Small tables with named rows and columns. After each table, cells are looked up by row and column.

Table musu
	kug	tipakap	tumazet	boti	sif	fogerez	pepo	dofa
kebafi	103	99	93	106	105	90	134	98
kodi	97	144	141	88	84	125	58	101
sada	102	113	110	100	93	102	81	100
zifo	98	106	100	98	99	97	129	98
tosovo	100	105	108	99	96	105	75	101
bazimo	97	93	101	95	94	106	65	100
tib	108	109	98	111	106	83	144	102
badimav	98	97	94	103	107	90	194	97
setu	103	87	98	99	99	96	74	101

kebafi, tipakap -> 99
tib, dofa -> 102
kodi, kug -> 97
kebafi, tumazet -> 93
setu, tipakap -> 87
bazimo, tumazet -> 101
tib, kug -> 108
tosovo, sif -> 96
kebafi, dofa -> 98
badimav, tipakap -> 97
bazimo, tipakap -> 93
kodi, dofa -> 101
setu, tumazet -> 98
bazimo, boti -> 95
kodi, boti -> 88
tosovo, dofa -> 101
Which row has the largest boti? tib

Table gufi
|  | gipa | puregif | visu | reduvaf | kariga | vut |
|---|---|---|---|---|---|---|
| pamuzod | 512 | 490 | 405 | 469 | 497 | 501 |
| zedema | 596 | 598 | 693 | 398 | 666 | 520 |
| kiferuk | 569 | 444 | 436 | 542 | 473 | 506 |
| zil | 272 | 377 | 687 | 408 | 544 | 187 |
| vubar | 531 | 734 | 834 | 304 | 508 | 282 |
| pum | 519 | 477 | 575 | 692 | 631 | 684 |

What is the visu of zil in gufi? 687
What is the vut of kiferuk in gufi? 506
What is the kariga of pum in gufi? 631
What is the gipa of zedema in gufi? 596
What is the puregif of vubar in gufi? 734
What is the visu of pamuzod in gufi? 405
What is the visu of zedema in gufi? 693
What is the kariga of zedema in gufi? 666
What is the vut of vubar in gufi? 282
What is the kariga of kiferuk in gufi? 473
What is the visu of kiferuk in gufi? 436
What is the reduvaf of vubar in gufi? 304
What is the puregif of pamuzod in gufi? 490

dozimel:
,mugozi,koni,nik,lata,til,verok
mapovu,8.1,4.7,4.3,8.7,-25.0,2.6
nes,-24.3,17.7,-29.7,15.2,-30.2,31.2
letom,15.8,-23.6,38.9,-29.4,23.4,-17.4
vid,3.5,-9.0,1.9,24.3,-33.4,34.2
zoz,-6.4,6.5,1.1,4.4,5.0,-7.3
rizu,56.0,-79.1,72.2,-63.8,54.9,-50.5
tero,-26.0,8.0,-6.4,-9.0,3.4,-17.6
dud,33.0,-29.0,39.0,-22.2,16.9,3.4
sodak,-49.3,25.2,-47.8,31.5,-39.3,36.4
vil,14.0,-22.1,28.7,-25.2,13.5,2.7
renut,14.3,-4.6,16.5,-18.2,-5.8,-2.5
fil,2.7,-22.0,13.0,-7.0,-1.6,4.9
verivef,23.4,-23.3,32.7,-1.8,-7.8,15.1

sodak, mugozi -> -49.3
mapovu, lata -> 8.7
sodak, til -> -39.3
mapovu, til -> -25.0
fil, lata -> -7.0
fil, mugozi -> 2.7
tero, verok -> -17.6
zoz, til -> 5.0
letom, nik -> 38.9
renut, nik -> 16.5
nes, verok -> 31.2
vil, verok -> 2.7
renut, verok -> -2.5
sodak, lata -> 31.5
Row with the largest nik: rizu

Table kubo
,zuf,tuzus,mel,mur,femo,sedas,repaza,rire,geza,reboki
sor,82,110,60,154,136,124,122,118,123,109
mik,161,108,206,90,79,143,105,155,109,138
rim,106,97,87,135,121,108,91,133,121,106
dokam,80,130,77,136,106,115,124,115,144,88
ber,83,116,65,124,118,113,131,107,113,102
vav,120,97,85,109,118,114,109,106,112,111
far,84,126,76,120,120,115,124,120,105,106
kat,88,94,80,139,117,110,109,110,112,104
fosenup,78,99,80,143,127,108,124,89,122,114
mab,94,98,85,138,116,150,116,105,111,109

far, rire => 120
ber, repaza => 131
fosenup, sedas => 108
rim, repaza => 91
ber, geza => 113
far, mel => 76
mab, repaza => 116
rim, femo => 121
dokam, tuzus => 130
far, sedas => 115
vav, rire => 106

katapu:
         lage  mukurok  memibi  bef  pas  salasun  vutera  kezume  lipe  luboko
lutiro    112       73      64  165   68      196      71     108   196      47
foran      65      161      40  100  176      153     220      58    81     123
mul       191      163     241  120  161       64     131     193   104     212
pamil     129       73      89  169   60      187      54     126   209      52
tiz       202      136     250  142  128       75      89     212   141     187
zoga       99      190     114   91  205      101     232      96    50     186
firusi    182      168     242  117  165       65     143     188    98     211
kuf       177      178     227  110  175       63     161     179    85     216
dovidul   122       72      80  166   63      192      61     122   206      50
zor       116       77      73  165   65      193      66     117   204      48

What is the lage of zoga in katapu?
99
What is the pas of mul in katapu?
161
What is the pas of dovidul in katapu?
63
What is the bef of pamil in katapu?
169
What is the vutera of zoga in katapu?
232
What is the mukurok of kuf in katapu?
178
What is the lipe of mul in katapu?
104
What is the vutera of zor in katapu?
66
What is the lipe of dovidul in katapu?
206
What is the lage of zor in katapu?
116
What is the kezume of dovidul in katapu?
122
What is the luboko of kuf in katapu?
216
What is the bef of tiz in katapu?
142
What is the salasun of mul in katapu?
64
What is the vutera of mul in katapu?
131
What is the kezume of firusi in katapu?
188

rov =
cols = kasu, metedi
duvub: [84.90, 77.55]
desimak: [47.81, 56.04]
tosekud: [13.22, 48.07]
malak: [29.46, 82.15]
sifes: [53.64, 31.45]
kefelo: [68.32, 60.36]
div: [25.03, 86.40]
beleni: [65.55, 14.39]
kuboro: [22.80, 36.92]
gotevun: [20.29, 55.38]
vaz: [70.00, 36.55]
dos: [21.08, 24.60]
dabe: [61.86, 23.02]

malak, kasu: 29.46
kefelo, metedi: 60.36
duvub, metedi: 77.55
malak, metedi: 82.15
dabe, metedi: 23.02
tosekud, kasu: 13.22
desimak, kasu: 47.81
gotevun, kasu: 20.29
kefelo, kasu: 68.32
tosekud, metedi: 48.07
beleni, metedi: 14.39
desimak, metedi: 56.04
vaz, metedi: 36.55
div, metedi: 86.40
gotevun, metedi: 55.38
Row with the largest kasu: duvub

gutuso:
fields: deme, bap
dez: [0.18, 0.03]
pemuf: [0.24, 0.79]
busivor: [0.67, 0.83]

What is the bap of pemuf in gutuso?
0.79
What is the bap of dez in gutuso?
0.03
What is the bap of busivor in gutuso?
0.83
What is the deme of busivor in gutuso?
0.67
What is the deme of pemuf in gutuso?
0.24
What is the deme of dez in gutuso?
0.18
Row with the largest deme: busivor

Table zap
,gevusil,tatot,befabo,lezatu,peligos
guva,34,67,41,48,20
romu,65,41,73,76,57
rirum,60,52,59,70,39
tekado,27,39,49,36,45
kab,58,58,67,83,59

befabo of guva = 41
tatot of rirum = 52
tatot of kab = 58
peligos of tekado = 45
peligos of romu = 57
befabo of romu = 73
tatot of romu = 41
lezatu of tekado = 36
peligos of rirum = 39
lezatu of rirum = 70
befabo of tekado = 49
tatot of guva = 67
Which row has the largest befabo? romu

kes:
        risumi     bon     luf     fub   kasi  zoribe    tos
dakero    4663  -54015  -35046  -61213  29604   67582  47228
zop      19209   -9747  -10258   -9286  45125   29549  58285
tud       8733  -31561  -20447  -48600  52097   60094  50298
tev     -23213  -38573  -24351  -25102   7064   52421  54495

tev, bon: -38573
dakero, kasi: 29604
tud, bon: -31561
dakero, luf: -35046
dakero, fub: -61213
tud, fub: -48600
tud, luf: -20447
zop, bon: -9747
dakero, tos: 47228
tud, tos: 50298
tev, tos: 54495
tev, fub: -25102
tev, risumi: -23213
tud, zoribe: 60094
tev, luf: -24351
dakero, zoribe: 67582
tud, kasi: 52097
Row with the largest kasi: tud

vemugeg
|  | gam | dizas | tanu | bim | tivafis |
|---|---|---|---|---|---|
| seruba | -808 | 502 | -748 | -139 | -229 |
| zofo | -317 | 502 | -270 | 42 | -439 |
| loz | -857 | 502 | -821 | 474 | -54 |

What is the tivafis of zofo in vemugeg?
-439
What is the tanu of loz in vemugeg?
-821
What is the tivafis of loz in vemugeg?
-54
What is the bim of loz in vemugeg?
474
What is the tivafis of seruba in vemugeg?
-229
What is the dizas of zofo in vemugeg?
502
What is the tanu of zofo in vemugeg?
-270
What is the bim of zofo in vemugeg?
42
What is the tanu of seruba in vemugeg?
-748
What is the gam of seruba in vemugeg?
-808
What is the gam of zofo in vemugeg?
-317
What is the dizas of seruba in vemugeg?
502
What is the dizas of loz in vemugeg?
502
What is the bim of seruba in vemugeg?
-139
What is the gam of loz in vemugeg?
-857

